Below are the code and all the weights of a small trained network. Each question names an input and a class and asks about switching units off, where a switched-off unit gives its printed mean instead of its output.

import numpy as np


def w(rows, s, z=0):
    codes = np.array(rows[::2]) - 128.0
    scale = np.full(codes.shape[1], s)
    scale[-1] = z or s
    return codes * scale


def norm(h):
    return h / np.sqrt((h * h).mean(-1, keepdims=True) + 1e-5)


def f(y):
    return y / 2 * (1 + np.tanh(0.7978845608 * (y + 0.044715 * y**3)))


def log_softmax(a):
    a = a - a.max(-1, keepdims=True)
    return a - np.log(np.exp(a).sum(-1, keepdims=True))


def net(x, mask):
    res = np.array(x, float).reshape(1, 4) / 4 @ E
    u = 0
    for l in range(2):
        y = f(norm(res) @ A[l][:, :-1].T + A[l][:, -1])
        res = res + np.where(mask[u : u + 11], y, B[l][:, -1]) @ B[l][:, :-1]
        u += 11
    return log_softmax(norm(res)[-1] @ U[:, :-1].T + U[:, -1])


A, B = {}, {}
E = w([
[176,174,40,78,201,39],'x0',
[71,253,120,159,140,139],'x1',
[83,140,94,34,95,191],'x2',
[132,118,73,147,241,191],'x3',
],0.0044)
A[0] = w([
[157,38,133,161,35,169,250],'0.n1',
[96,213,165,178,159,135,26],'0.n2',
[52,164,150,97,100,140,9],'0.n3',
[162,126,170,161,98,207,38],'0.n4',
[123,45,148,137,253,115,203],'0.n5',
[220,163,174,147,87,80,67],'0.n6',
[52,82,138,180,57,133,68],'0.n7',
[254,231,47,137,93,137,39],'0.n8',
[131,19,135,44,120,101,95],'0.n9',
[249,163,25,91,40,27,128],'0.n10',
[56,232,99,144,97,117,30],'0.n11',
],0.0066,0.0023)
B[0] = w([
[83,127,123,132,92,80,254],'0.n1',
[159,3,224,171,175,72,151],'0.n2',
[147,104,89,99,150,49,138],'0.n3',
[127,150,75,161,100,116,149],'0.n4',
[162,146,183,126,113,138,226],'0.n5',
[204,146,134,79,167,119,151],'0.n6',
[109,188,49,168,108,164,167],'0.n7',
[112,100,93,158,145,192,153],'0.n8',
[95,75,153,151,203,83,200],'0.n9',
[115,136,76,146,43,127,233],'0.n10',
[48,74,130,147,174,36,169],'0.n11',
],0.0066,0.0045)
A[1] = w([
[129,170,116,208,86,53,47],'1.n1',
[142,180,181,139,43,180,198],'1.n2',
[179,149,168,155,120,128,2],'1.n3',
[92,150,144,76,93,87,138],'1.n4',
[186,72,141,129,142,79,169],'1.n5',
[143,126,164,197,165,204,122],'1.n6',
[112,170,146,171,188,124,181],'1.n7',
[193,124,49,81,167,101,60],'1.n8',
[68,194,103,144,185,97,214],'1.n9',
[44,114,107,1,156,124,167],'1.n10',
[166,130,133,101,234,189,194],'1.n11',
],0.0096,0.0019)
B[1] = w([
[202,140,139,124,139,121,249],'1.n1',
[145,180,88,117,143,86,194],'1.n2',
[133,135,127,93,243,143,138],'1.n3',
[232,126,120,115,215,182,196],'1.n4',
[94,104,253,171,111,207,223],'1.n5',
[124,152,49,70,85,134,211],'1.n6',
[142,115,200,101,112,113,189],'1.n7',
[33,178,98,217,89,90,193],'1.n8',
[124,51,153,150,46,156,216],'1.n9',
[157,131,211,173,190,162,252],'1.n10',
[191,118,107,72,102,99,225],'1.n11',
],0.0072,0.0043)
U = w([
[88,51,244,217,102,77,170],'0',
[74,185,59,215,17,59,250],'1',
[197,156,204,166,181,171,248],'2',
[238,130,81,61,76,110,251],'3',
[189,167,96,145,162,167,5],'4',
[1,186,118,66,163,60,5],'5',
],0.0077,0.0033)

Each question gives the input, the list of numbers given to net, and the class t.
The units are the neurons (one row each of A and B). Each row of codes is followed by its name. A weight is (code - 128) times the scale printed after its matrix; where a second scale follows, it is the last column's (A, B and U).
mask holds one flag per neuron, layer by layer. A switched-off neuron (its flag False) gives its mean, the last column of its row in B, instead of its output. The means were averaged over made-up inputs and are rounded, as every weight is.
A unit's drop is (log p(t) with every unit on - log p(t) with that unit switched off) / (log p(t) with every unit on - log p(t) with every unit switched off).
The circuit of an input: a set's keep is (log p(t) with only the set's units on - log p(t) with every unit switched off) / (log p(t) with every unit on - log p(t) with every unit switched off). Starting from the 12 units with the biggest drops (on a tie, the unit counted first), units are removed one at a time, each time the one whose removal leaves the highest keep (on an exact tie, the one counted first), for as long as the keep stays at least 0.8.
circuit, biggest first: the units of the circuit, biggest drop first
most important unit: the unit with the biggest drop
top k neurons: the k neurons with the biggest drops, biggest first
k most important neurons of layer l: the k neurons of layer l with the biggest drops, biggest first
drop of u: that unit's drop, to one decimal
input [-1,-4,-4,-5], class 3: circuit, biggest first	1.n10, 1.n8
input [-2,8,7,4], class 0: circuit, biggest first	1.n9, 0.n11
input [0,-1,8,4], class 2: most important unit	1.n10
input [8,-8,0,7], class 0: circuit, biggest first	1.n5, 1.n8
input [-4,-1,6,8], class 3: circuit, biggest first	1.n11, 1.n5
input [3,-5,-1,8], class 3: 3 most important neurons of layer 1	1.n11, 1.n10, 1.n6
input [1,5,3,3], class 0: top 2 neurons	0.n11, 1.n9
input [-6,4,-3,5], class 1: 4 most important neurons of layer 1	1.n6, 1.n4, 1.n10, 1.n5
input [-4,3,8,-5], class 2: 2 most important neurons of layer 1	1.n10, 1.n4
input [6,-1,-6,1], class 1: top 2 neurons	1.n8, 0.n10
input [6,7,-7,8], class 3: 2 most important neurons of layer 0	0.n1, 0.n9
input [-4,-4,2,-8], class 3: top 3 neurons	1.n4, 1.n8, 0.n7
input [7,4,0,1], class 1: 2 most important neurons of layer 0	0.n10, 0.n9
input [8,-3,1,-3], class 1: top 2 neurons	1.n8, 0.n10
input [8,-4,6,4], class 1: circuit, biggest first	1.n8
input [-3,4,-6,-6], class 2: top 2 neurons	0.n6, 1.n1
input [0,-6,-8,-8], class 2: 2 most important neurons of layer 1	1.n5, 1.n1
input [4,0,-6,8], class 3: top 3 neurons	1.n11, 1.n6, 1.n10
input [3,2,-5,-7], class 3: 2 most important neurons of layer 1	1.n10, 1.n1
input [-3,-1,-3,5], class 3: most important unit	1.n6
input [0,-5,7,4], class 2: 2 most important neurons of layer 1	1.n10, 1.n9
input [5,7,-3,-3], class 0: top 2 neurons	0.n2, 0.n11
input [3,-5,8,2], class 2: 2 most important neurons of layer 1	1.n10, 1.n9
input [1,-1,-2,-6], class 3: top 2 neurons	0.n10, 1.n4
input [-7,-1,-6,-1], class 1: 2 most important neurons of layer 0	0.n7, 0.n1
input [3,-5,3,-2], class 0: 2 most important neurons of layer 0	0.n9, 0.n10
input [-8,0,4,-6], class 1: top neuron	0.n7
input [1,6,5,4], class 0: top 2 neurons	1.n9, 0.n11
input [2,-5,8,0], class 2: drop of 1.n4	0.1
